Below are the code and all the weights of a small trained network. Each question names an input and a class and asks about switching units off, where a switched-off unit gives its printed mean instead of its output.

import numpy as np


def w(rows, s, z=0):
    codes = np.array(rows[::2]) - 128.0
    scale = np.full(codes.shape[1], s)
    scale[-1] = z or s
    return codes * scale


def f(y):
    return np.maximum(y, 0)


def log_softmax(a):
    a = a - a.max(-1, keepdims=True)
    return a - np.log(np.exp(a).sum(-1, keepdims=True))


def net(x, mask):
    res = np.array(x, float).reshape(1, 6) / 4 @ E
    y = f(res @ A[0][:, :-1].T + A[0][:, -1])
    res = res + np.where(mask, y, B[0][:, -1]) @ B[0][:, :-1]
    return log_softmax(res[-1] @ U[:, :-1].T + U[:, -1])


A, B = {}, {}
E = w([
[17,99,77,78],'x0',
[152,87,7,42],'x1',
[119,138,150,16],'x2',
[146,2,186,122],'x3',
[95,150,221,73],'x4',
[188,174,129,65],'x5',
],0.0072)
A[0] = w([
[221,170,83,161,162],'neuron 1',
[124,33,148,111,187],'neuron 2',
[145,12,130,139,149],'neuron 3',
[177,180,107,229,175],'neuron 4',
[162,184,161,98,204],'neuron 5',
[223,157,58,166,161],'neuron 6',
[250,186,192,47,137],'neuron 7',
[63,147,222,189,246],'neuron 8',
[96,126,95,67,188],'neuron 9',
[157,131,179,90,161],'neuron 10',
[40,132,100,71,187],'neuron 11',
[185,100,90,167,175],'neuron 12',
[67,175,122,90,253],'neuron 13',
[128,35,140,145,131],'neuron 14',
[179,113,79,161,175],'neuron 15',
[202,121,161,75,186],'neuron 16',
[121,77,137,130,99],'neuron 17',
[133,135,122,216,201],'neuron 18',
[193,127,41,156,201],'neuron 19',
[123,149,77,104,198],'neuron 20',
],0.011,0.0035)
B[0] = w([
[133,154,146,49,222],'neuron 1',
[130,67,136,174,209],'neuron 2',
[174,28,105,147,215],'neuron 3',
[198,164,127,99,243],'neuron 4',
[62,217,190,152,203],'neuron 5',
[142,168,132,20,231],'neuron 6',
[52,154,254,125,247],'neuron 7',
[205,173,108,225,254],'neuron 8',
[69,135,115,145,212],'neuron 9',
[98,125,171,166,184],'neuron 10',
[76,110,60,169,228],'neuron 11',
[161,109,113,77,203],'neuron 12',
[70,178,90,196,217],'neuron 13',
[196,25,119,168,194],'neuron 14',
[168,110,111,46,200],'neuron 15',
[76,99,186,128,206],'neuron 16',
[124,56,170,178,158],'neuron 17',
[237,160,106,109,217],'neuron 18',
[116,103,84,24,234],'neuron 19',
[79,171,86,80,196],'neuron 20',
],0.0076,0.0081)
U = w([
[173,2,125,164,112],'0',
[40,141,35,135,114],'1',
[90,179,119,126,252],'2',
[121,111,91,52,94],'3',
[199,158,114,55,75],'4',
[144,171,113,194,253],'5',
[198,173,118,191,92],'6',
[89,162,201,130,42],'7',
],0.0087,0.0037)

Each question gives the input, the list of numbers given to net, and the class t.
The units are the neurons (one row each of A and B). Each row of codes is followed by its name. A weight is (code - 128) times the scale printed after its matrix; where a second scale follows, it is the last column's (A, B and U).
mask holds one flag per neuron, in row order. A switched-off neuron (its flag False) gives its mean, the last column of its row in B, instead of its output. The means were averaged over made-up inputs and are rounded, as every weight is.
A unit's drop is (log p(t) with every unit on - log p(t) with that unit switched off) / (log p(t) with every unit on - log p(t) with every unit switched off).
The circuit of an input: a set's keep is (log p(t) with only the set's units on - log p(t) with every unit switched off) / (log p(t) with every unit on - log p(t) with every unit switched off). Starting from the 12 units with the biggest drops (on a tie, the unit counted first), units are removed one at a time, each time the one whose removal leaves the highest keep (on an exact tie, the one counted first), for as long as the keep stays at least 0.8.
units of the circuit, in order: the units of the circuit, biggest drop first
k most important neurons: the k neurons with the biggest drops, biggest first
drop of u: that unit's drop, to one decimal
input [-2,8,1,1,5,7], class 7: units of the circuit, in order : neuron 7; neuron 16
input [4,-7,-2,-5,3,4], class 6: units of the circuit, in order : neuron 8
input [-5,6,8,6,-5,1], class 0: units of the circuit, in order : neuron 3; neuron 2
input [4,-7,-6,-2,-5,-1], class 6: units of the circuit, in order : neuron 8; neuron 18; neuron 4
input [-6,-6,-4,2,3,-1], class 6: units of the circuit, in order : neuron 8; neuron 18
input [2,5,6,4,-7,-3], class 0: units of the circuit, in order : neuron 3; neuron 14
input [-8,-6,-1,5,-3,6], class 7: 4 most important neurons : neuron 7; neuron 16; neuron 5; neuron 10
input [-4,-2,-5,-2,5,-5], class 6: drop of neuron 8 : 0.2
input [-8,8,1,4,4,0], class 7: drop of neuron 16 : 0.2
input [7,8,8,-1,-5,2], class 1: drop of neuron 14 : 0.0
